Below is a small trained network, with its code and all its weights. Each question gives an input and a class and asks what happens when units are switched off, that is, made to give their printed mean instead of their output.

import numpy as np


def w(rows, s, z=0):
    codes = np.array(rows[::2]) - 128.0
    scale = np.full(codes.shape[1], s)
    scale[-1] = z or s
    return codes * scale


def f(y):
    return y / 2 * (1 + np.tanh(0.7978845608 * (y + 0.044715 * y**3)))


def log_softmax(a):
    a = a - a.max(-1, keepdims=True)
    return a - np.log(np.exp(a).sum(-1, keepdims=True))


def net(x, mask):
    res = np.array(x, float).reshape(1, 5) / 4 @ E
    y = f(res @ A[0][:, :-1].T + A[0][:, -1])
    res = res + np.where(mask, y, B[0][:, -1]) @ B[0][:, :-1]
    return log_softmax(res[-1] @ U[:, :-1].T + U[:, -1])


A, B = {}, {}
E = w([
[135,109,126,115,122,123,130,118,127,128],'x0',
[181,143,134,88,1,165,146,162,196,122],'x1',
[122,134,125,137,126,138,122,129,128,135],'x2',
[185,65,163,201,134,120,48,211,117,98],'x3',
[81,104,67,88,171,199,157,209,98,72],'x4',
],0.015)
A[0] = w([
[181,114,119,117,25,140,133,188,219,90,155],'N0',
[201,143,224,190,80,29,94,57,133,229,50],'N1',
[192,109,118,140,38,134,113,213,153,137,102],'N2',
[183,136,108,118,88,169,139,152,202,162,47],'N3',
[90,51,26,53,147,250,139,251,83,41,12],'N4',
[165,156,130,74,20,185,162,144,184,127,135],'N5',
[161,15,167,226,113,168,49,201,153,85,164],'N6',
[93,213,103,54,116,164,180,2,167,166,113],'N7',
[70,83,74,77,120,184,146,214,101,44,33],'N8',
[193,148,198,149,71,45,103,83,135,196,2],'N9',
[47,217,61,8,120,127,231,102,145,202,244],'N10',
[181,140,124,86,77,195,131,194,150,122,88],'N11',
[243,28,158,235,116,110,35,228,104,59,158],'N12',
[26,71,75,178,201,61,118,119,21,119,107],'N13',
[87,51,106,229,230,26,111,95,47,165,89],'N14',
],0.0099,0.0046)
B[0] = w([
[186,164,178,44,216,167,90,114,100,74,198],'N0',
[115,188,118,158,84,105,104,221,216,210,214],'N1',
[168,154,159,88,181,129,148,103,92,92,184],'N2',
[123,154,167,114,162,147,90,88,119,135,161],'N3',
[121,185,98,191,93,41,94,211,211,246,236],'N4',
[202,140,221,93,209,170,77,97,106,63,193],'N5',
[74,73,80,143,61,149,155,107,94,82,223],'N6',
[106,41,103,169,78,116,197,76,103,92,210],'N7',
[126,160,133,157,105,38,59,143,204,193,197],'N8',
[134,176,116,180,108,52,86,188,203,207,187],'N9',
[73,75,44,104,72,142,217,98,63,124,240],'N10',
[205,146,178,73,178,142,125,130,82,80,173],'N11',
[16,6,70,158,48,113,212,68,58,66,252],'N12',
[178,175,193,84,218,211,78,120,79,101,214],'N13',
[187,196,175,38,217,166,106,115,84,89,218],'N14',
],0.011,0.027)
U = w([
[45,24,53,114,40,142,208,53,64,84,252],'0',
[201,164,179,64,236,200,88,92,83,82,79],'1',
[116,174,98,156,70,42,82,204,241,253,57],'2',
],0.013,0.0021)

Each question gives the input, the list of numbers given to net, and the class t.
The units are the neurons (one row each of A and B). Each row of codes is followed by its name. A weight is (code - 128) times the scale printed after its matrix; where a second scale follows, it is the last column's (A, B and U).
mask holds one flag per neuron, in row order. A switched-off neuron (its flag False) gives its mean, the last column of its row in B, instead of its output. The means were averaged over made-up inputs and are rounded, as every weight is.
A unit's drop is (log p(t) with every unit on - log p(t) with that unit switched off) / (log p(t) with every unit on - log p(t) with every unit switched off).
unit that matters most: the unit with the biggest drop
k most important neurons: the k neurons with the biggest drops, biggest first
drop when u is switched off: that unit's drop, to one decimal
input [0,1,-2,2,3], class 2: unit that matters most : N10
input [0,5,-3,4,3], class 1: 3 most important neurons : N0, N10, N11
input [8,-3,-1,-5,6], class 2: 4 most important neurons : N4, N12, N8, N6
input [-6,-6,7,2,-5], class 1: 2 most important neurons : N14, N4
input [-5,-3,8,1,3], class 1: 2 most important neurons : N1, N13
input [8,8,8,6,-1], class 1: 2 most important neurons : N0, N5
input [-8,3,4,6,8], class 2: 2 most important neurons : N4, N8
input [-3,-8,-4,-5,-7], class 1: 2 most important neurons : N14, N4
input [4,8,5,-7,-2], class 1: 4 most important neurons : N5, N12, N0, N6
input [2,-3,4,-2,1], class 1: 2 most important neurons : N12, N6
input [-1,-2,6,2,3], class 2: 2 most important neurons : N10, N7
input [-1,8,-6,8,-8], class 0: 2 most important neurons : N12, N6
input [6,6,-5,2,5], class 1: drop when N0 is switched off : 0.2
input [7,2,2,1,4], class 2: drop when N1 is switched off : 0.0
input [-8,-1,8,-6,-8], class 2: drop when N12 is switched off : 0.6
input [-6,-7,1,-2,5], class 1: unit that matters most : N13
